[  7 -19  25   6  -4   8   1  31  20 -15  25  43]  <114>
[ 43  18  26  30   5  30 -12  36  -6  18  44  35]  <136>
[-15  18   7 -11  35  43   6 -44 -46  26 -50 -34]  <106>
[ 11  16  31 -14  -1 -35  -4  44 -24  37  12  37]  <40>
[-30  -7  15 -20 -20 -45  23 -26   2 -10 -16 -38]  <115>
[ 43  18  26  30   5  30 -12  36   7  27  30  41]  <15>
<15> => [ 43  18  26  30   5  30 -12  36   7  27  30  41]
<40> => [ 11  16  31 -14  -1 -35  -4  44 -24  37  12  37]
which: [ 43  18  26  30   5  30 -12  36  -6  18  44  35] => <136>
<106> => [-15  18   7 -11  35  43   6 -44 -46  26 -50 -34]

[-30  18  -3   4  22  -9 -34 -23 -18 -45   7   3  31  44  28   8 -13  10
   2  -7 -20] = <32>
[-32   5  -3 -25  22  15  12 -23  -9  19   7   3  31  11  25   8 -13  10
   2  -7 -20] = <26>
[-24   6  -3   4  22  15  12 -23  -9  19   7   3  31  11  28  38 -13  10
   8  -7 -20] = <69>
[-24   6  -3   4  22  15  37 -23  -9  19   7   3  -3  11  28  38 -13  10
   8  -7 -20] = <104>
<69> => [-24   6  -3   4  22  15  12 -23  -9  19   7   3  31  11  28  38 -13  10
   8  -7 -20]
places <104>: [4] => 4

[-19 -13  14  18]  <133>
[ 48  40  -1 -18]  <20>
[ 11 -32  42  -6]  <5>
[-16 -13 -16 -16]  <122>
[ 42  41  11 -13]  <28>
[ 11 -32 -15 -21]  <59>
places <20>: [48] => 1
where: [40] => <20>, 2
rev: [-15 -32  11] => <59>
places <122>: [-16] => 1 3 4

[ 8  0  0  0 10  0  2  8  1 12 -2  9 -7  6  0  1 13] -> <83>
[  0   0 -12 -19  -5 -52  11 -25   1  21   1   2   0  22  -4 -28   0] -> <51>
[ 6  2 -7  3  4 -3 -1  7  2  0  2  0  3  1  6 -1 -1] -> <158>
[ -7  -8  23  19 -33  -6   3 -24   0 -33   3 -16  45 -12  40   0 -51] -> <82>
[ -6  -9  12  16  -3 -20  -7   6   0  -3  22   0  -3   0   0  -8 -11] -> <77>
[  9   0 -29  19 -17  32   6   0 -58   8  13   0   2   0   0 -35 -15] -> <103>
[  6  11 -10 -13   7  21   5  -5  13   9 -27  14   4  13 -15   0   0] -> <108>
where: [32] => <103>, 6
<108> => [  6  11 -10 -13   7  21   5  -5  13   9 -27  14   4  13 -15   0   0]
places <108>: [13] => 9 14
places <77>: [0] => 9 12 14 15
where: [-17] => <103>, 5
<77> => [ -6  -9  12  16  -3 -20  -7   6   0  -3  22   0  -3   0   0  -8 -11]
<103> => [  9   0 -29  19 -17  32   6   0 -58   8  13   0   2   0   0 -35 -15]

[ 28 -11  10  30 -32  60  29  26] : <78>
[-16  23  -5 -43  -8 -31 -31 -49] : <137>
[  3 -10 -11  22  22  47 -10  29] : <8>
[-14  11  11  23  47  22 -10 -55] : <39>
[-11 -33   8  40 -38 -48  45  19] : <19>
[ 13  -6 -14  24  39  16 -41  22] : <94>
rev: [-10  47  22] => <8>
where: [24] => <94>, 4

[ 13 -38   1  17  11  27  19  -9 -36  16  27]  <180>
[ 45   7 -47  13  26 -30 -20  30  11  37  -5]  <117>
[  2  -1  -4   8 -20 -15  33  -5   2  -9  19]  <112>
[ 31  12  22 -31  40 -36  21  39 -10   3 -33]  <88>
[ -7  -1  -5   4   7  37 -35  -6 -15  38  39]  <62>
[ 29 -32  25 -51  20  33  33 -34 -58  -4  50]  <111>
[ 25  19  35 -35  39 -25   7  36 -26  18 -31]  <110>
[ 36 -16 -42 -13  21   1  -7  17 -13  22  28]  <119>
[  6  11  19   1  27  17 -38 -12 -32  15  21]  <16>
[  5  48  46  20   6 -27  -1   5 -21 -28  -6]  <64>
rev: [19 11] => <16>
rev: [-38  17  27   1  19  11] => <16>
rev: [-35  37   7   4] => <62>

[ 22  13  49 -16 -26  28] = <161>
[  3  17  20 -39 -21  29] = <166>
[ 11  37  42   7 -17   5] = <21>
[ -8 -27 -54  43  18  19] = <31>
[ 31  30  48 -25   0   9] = <168>
[ 22  13  49 -16 -26   0] = <72>
[  4  -1 -38  30 -30  -8] = <125>
[  7 -10   9  -4 -30  -8] = <61>
which: [  7 -10   9  -4 -30  -8] => <61>
which: [ 22  13  49 -16 -26  28] => <161>

